Here is a tiny trained network, its code and every weight. The questions are about switching its units off for an input and a class, where a switched-off unit gives its printed mean instead of its output.

import numpy as np


def w(rows, s, z=0):
    codes = np.array(rows[::2]) - 128.0
    scale = np.full(codes.shape[1], s)
    scale[-1] = z or s
    return codes * scale


def f(y):
    return y / 2 * (1 + np.tanh(0.7978845608 * (y + 0.044715 * y**3)))


def log_softmax(a):
    a = a - a.max(-1, keepdims=True)
    return a - np.log(np.exp(a).sum(-1, keepdims=True))


def net(x, mask):
    res = np.array(x, float).reshape(1, 6) / 4 @ E
    y = f(res @ A[0][:, :-1].T + A[0][:, -1])
    res = res + np.where(mask, y, B[0][:, -1]) @ B[0][:, :-1]
    return log_softmax(res[-1] @ U[:, :-1].T + U[:, -1])


A, B = {}, {}
E = w([
[144,83,210,115,87,156,96,11],'x0',
[142,134,134,135,127,144,147,128],'x1',
[177,207,196,175,139,57,94,117],'x2',
[118,117,126,131,122,107,130,122],'x3',
[58,112,196,126,234,142,150,122],'x4',
[130,117,115,147,138,121,116,117],'x5',
],0.013)
A[0] = w([
[140,229,131,180,187,53,158,181,131],'N1',
[171,143,242,151,89,116,98,81,99],'N2',
[104,59,18,82,151,179,189,213,194],'N3',
[53,60,173,127,168,196,134,105,160],'N4',
[129,200,48,136,118,77,123,196,170],'N5',
[136,38,132,73,117,201,118,64,164],'N6',
[68,36,160,102,125,167,144,119,117],'N7',
[193,127,75,109,39,124,119,121,255],'N8',
[150,83,78,126,80,136,112,109,171],'N9',
[199,194,78,114,76,76,95,146,218],'N10',
[95,115,140,93,88,142,137,120,117],'N11',
[61,146,75,186,127,140,207,170,164],'N12',
[85,110,196,146,255,128,183,131,201],'N13',
],0.0097,0.0064)
B[0] = w([
[66,200,95,140,146,156,94,139,226],'N1',
[192,34,141,84,174,72,79,125,200],'N2',
[205,32,177,97,119,66,43,69,251],'N3',
[156,121,66,150,199,84,221,134,201],'N4',
[184,163,129,166,165,121,124,167,228],'N5',
[81,86,56,161,102,181,215,162,208],'N6',
[180,163,69,180,187,130,216,174,182],'N7',
[125,55,146,186,67,175,136,124,232],'N8',
[117,66,167,140,72,172,141,108,184],'N9',
[179,133,115,227,140,134,182,181,225],'N10',
[111,143,151,167,129,148,141,145,145],'N11',
[159,131,154,99,134,82,59,111,198],'N12',
[90,183,124,74,254,57,111,86,238],'N13',
],0.0087,0.016)
U = w([
[186,80,189,141,83,123,66,134,194],'0',
[139,171,65,190,147,143,181,190,206],'1',
[148,109,144,27,161,86,102,95,122],'2',
[51,248,131,109,143,130,84,150,2],'3',
[64,90,112,132,52,223,164,135,52],'4',
],0.011,0.003)

Each question gives the input, the list of numbers given to net, and the class t.
The units are the neurons (one row each of A and B). Each row of codes is followed by its name. A weight is (code - 128) times the scale printed after its matrix; where a second scale follows, it is the last column's (A, B and U).
mask holds one flag per neuron, in row order. A switched-off neuron (its flag False) gives its mean, the last column of its row in B, instead of its output. The means were averaged over made-up inputs and are rounded, as every weight is.
A unit's drop is (log p(t) with every unit on - log p(t) with that unit switched off) / (log p(t) with every unit on - log p(t) with every unit switched off).
The circuit of an input: a set's keep is (log p(t) with only the set's units on - log p(t) with every unit switched off) / (log p(t) with every unit on - log p(t) with every unit switched off). Starting from the 12 units with the biggest drops (on a tie, the unit counted first), units are removed one at a time, each time the one whose removal leaves the highest keep (on an exact tie, the one counted first), for as long as the keep stays at least 0.8.
units of the circuit, in order: the units of the circuit, biggest drop first
unit that matters most: the unit with the biggest drop
top k neurons: the k neurons with the biggest drops, biggest first
drop of u: that unit's drop, to one decimal
input [-1,0,-2,-3,-1,7], class 0: unit that matters most	N13
input [7,7,0,1,1,3], class 1: top 2 neurons	(N3, N6)
input [-3,2,-1,-6,0,1], class 0: top 2 neurons	(N13, N4)
input [-1,1,6,-8,6,3], class 3: top 2 neurons	(N3, N1)
input [8,8,1,0,6,-3], class 2: top 2 neurons	(N2, N13)
input [3,-7,0,2,3,-5], class 1: top 4 neurons	(N3, N12, N7, N4)
input [6,8,2,0,5,-8], class 2: top 3 neurons	(N2, N10, N13)
input [6,-1,-8,7,3,-6], class 1: top 2 neurons	(N7, N4)
input [7,-7,2,3,4,-8], class 2: top 2 neurons	(N2, N10)
input [8,-4,-1,6,8,6], class 1: top 2 neurons	(N7, N6)
input [1,-8,-1,0,6,1], class 1: top 2 neurons	(N3, N7)
input [7,-4,-7,0,2,1], class 1: top 2 neurons	(N7, N4)
input [0,7,5,0,5,-5], class 3: top 2 neurons	(N3, N1)
input [8,7,-2,-7,-4,4], class 4: units of the circuit, in order	(N6)
input [5,4,0,8,-2,7], class 4: top 2 neurons	(N3, N6)
input [5,-7,5,7,4,1], class 2: drop of N5	0.0
input [2,-5,-3,-7,1,-6], class 1: drop of N4	0.4
input [1,2,3,-8,5,3], class 2: drop of N5	0.1
